Here is a tiny trained network, its code and every weight. The questions are about switching its units off for an input and a class, where a switched-off unit gives its printed mean instead of its output.

import numpy as np


def w(rows, s, z=0):
    codes = np.array(rows[::2]) - 128.0
    scale = np.full(codes.shape[1], s)
    scale[-1] = z or s
    return codes * scale


def norm(h):
    return h / np.sqrt((h * h).mean(-1, keepdims=True) + 1e-5)


def f(y):
    return y / 2 * (1 + np.tanh(0.7978845608 * (y + 0.044715 * y**3)))


def log_softmax(a):
    a = a - a.max(-1, keepdims=True)
    return a - np.log(np.exp(a).sum(-1, keepdims=True))


def net(x, mask):
    res = np.array(x, float).reshape(1, 7) / 4 @ E
    u = 0
    for l in range(3):
        y = f(norm(res) @ A[l][:, :-1].T + A[l][:, -1])
        res = res + np.where(mask[u : u + 9], y, B[l][:, -1]) @ B[l][:, :-1]
        u += 9
    return log_softmax(norm(res)[-1] @ U[:, :-1].T + U[:, -1])


A, B = {}, {}
E = w([
[156,29,204,14],'x0',
[68,195,149,64],'x1',
[150,113,133,142],'x2',
[145,45,222,3],'x3',
[96,92,47,136],'x4',
[240,156,6,62],'x5',
[129,112,105,137],'x6',
],0.005)
A[0] = w([
[18,137,144,132,124],'0.n0',
[198,162,192,210,253],'0.n1',
[130,171,114,71,55],'0.n2',
[55,67,153,99,189],'0.n3',
[254,147,107,24,192],'0.n4',
[176,197,40,96,54],'0.n5',
[75,98,94,74,115],'0.n6',
[198,100,167,189,188],'0.n7',
[38,164,224,220,159],'0.n8',
],0.0083,0.002)
B[0] = w([
[121,65,178,103,180],'0.n0',
[26,95,91,148,194],'0.n1',
[137,162,174,132,138],'0.n2',
[113,163,176,196,200],'0.n3',
[122,204,2,77,245],'0.n4',
[105,164,164,132,190],'0.n5',
[107,181,140,135,150],'0.n6',
[100,106,14,123,165],'0.n7',
[63,113,24,116,253],'0.n8',
],0.0057,0.0049)
A[1] = w([
[21,49,161,228,211],'1.n0',
[152,183,81,158,3],'1.n1',
[77,193,194,136,9],'1.n2',
[111,100,132,203,105],'1.n3',
[116,105,1,148,177],'1.n4',
[131,61,203,98,188],'1.n5',
[92,148,102,52,254],'1.n6',
[196,146,107,108,51],'1.n7',
[128,62,202,112,252],'1.n8',
],0.0088,0.00094)
B[1] = w([
[142,139,90,33,254],'1.n0',
[198,85,173,70,156],'1.n1',
[132,99,87,75,150],'1.n2',
[8,13,123,35,152],'1.n3',
[92,218,218,27,224],'1.n4',
[95,90,202,254,161],'1.n5',
[162,44,134,82,185],'1.n6',
[180,153,110,80,139],'1.n7',
[108,68,156,212,162],'1.n8',
],0.0057,0.0073)
A[2] = w([
[166,211,122,193,100],'2.n0',
[214,73,66,157,183],'2.n1',
[45,134,147,186,231],'2.n2',
[163,255,58,103,127],'2.n3',
[120,205,35,205,254],'2.n4',
[182,81,83,6,94],'2.n5',
[138,188,173,68,155],'2.n6',
[101,64,110,58,74],'2.n7',
[167,200,81,186,150],'2.n8',
],0.0085,0.0026)
B[2] = w([
[132,2,196,199,126],'2.n0',
[40,157,133,92,125],'2.n1',
[252,164,72,44,193],'2.n2',
[98,184,172,238,253],'2.n3',
[195,139,140,209,183],'2.n4',
[76,72,103,108,234],'2.n5',
[154,136,69,187,191],'2.n6',
[169,146,153,180,193],'2.n7',
[158,54,141,254,142],'2.n8',
],0.0076,0.0061)
U = w([
[99,163,2,151,69],'0',
[74,32,86,27,72],'1',
[117,46,242,253,254],'2',
],0.0093,0.002)

Each question gives the input, the list of numbers given to net, and the class t.
The units are the neurons (one row each of A and B). Each row of codes is followed by its name. A weight is (code - 128) times the scale printed after its matrix; where a second scale follows, it is the last column's (A, B and U).
mask holds one flag per neuron, layer by layer. A switched-off neuron (its flag False) gives its mean, the last column of its row in B, instead of its output. The means were averaged over made-up inputs and are rounded, as every weight is.
A unit's drop is (log p(t) with every unit on - log p(t) with that unit switched off) / (log p(t) with every unit on - log p(t) with every unit switched off).
The circuit of an input: a set's keep is (log p(t) with only the set's units on - log p(t) with every unit switched off) / (log p(t) with every unit on - log p(t) with every unit switched off). Starting from the 12 units with the biggest drops (on a tie, the unit counted first), units are removed one at a time, each time the one whose removal leaves the highest keep (on an exact tie, the one counted first), for as long as the keep stays at least 0.8.
units of the circuit, in order: the units of the circuit, biggest drop first
most important unit: the unit with the biggest drop
k most important neurons: the k neurons with the biggest drops, biggest first
k most important neurons of layer l: the k neurons of layer l with the biggest drops, biggest first
drop of u: that unit's drop, to one decimal
input [-3,-1,-6,3,-5,-2,1], class 1: most important neuron -> (0.n4)
input [-7,8,7,5,3,0,-3], class 1: units of the circuit, in order -> (0.n0, 0.n4, 2.n3)
input [5,1,-5,-2,-5,-8,6], class 1: 2 most important neurons of layer 2 -> (2.n3, 2.n2)
input [6,-4,-5,2,6,-1,2], class 2: units of the circuit, in order -> (0.n8, 1.n5)
input [7,-3,-2,-1,-2,5,-7], class 0: 2 most important neurons of layer 0 -> (0.n4, 0.n0)
input [5,-5,6,-1,-7,-3,-5], class 1: 2 most important neurons of layer 0 -> (0.n7, 0.n1)
input [4,-7,-2,-8,5,-8,8], class 1: 2 most important neurons -> (1.n3, 2.n3)
input [8,-3,0,-2,-7,2,5], class 0: 3 most important neurons -> (0.n4, 1.n3, 0.n0)
input [4,-6,-7,8,7,-3,1], class 2: 2 most important neurons -> (1.n5, 0.n8)
input [-8,6,-3,0,3,2,-5], class 2: 2 most important neurons of layer 1 -> (1.n0, 1.n3)
input [7,0,-6,-1,-7,4,3], class 0: 2 most important neurons of layer 2 -> (2.n3, 2.n6)
input [6,8,0,1,6,-1,-5], class 2: 2 most important neurons of layer 0 -> (0.n8, 0.n1)
input [-2,-5,-2,0,-2,-7,3], class 0: drop of 1.n6 -> 0.2
input [-2,0,2,-3,1,4,-2], class 2: most important unit -> 1.n0
input [-3,0,-4,1,3,-2,7], class 1: drop of 2.n3 -> 0.1
input [4,-4,0,-2,-4,-6,5], class 1: drop of 0.n8 -> 0.0
input [-8,-6,6,-5,7,3,-2], class 2: drop of 2.n0 -> 0.1
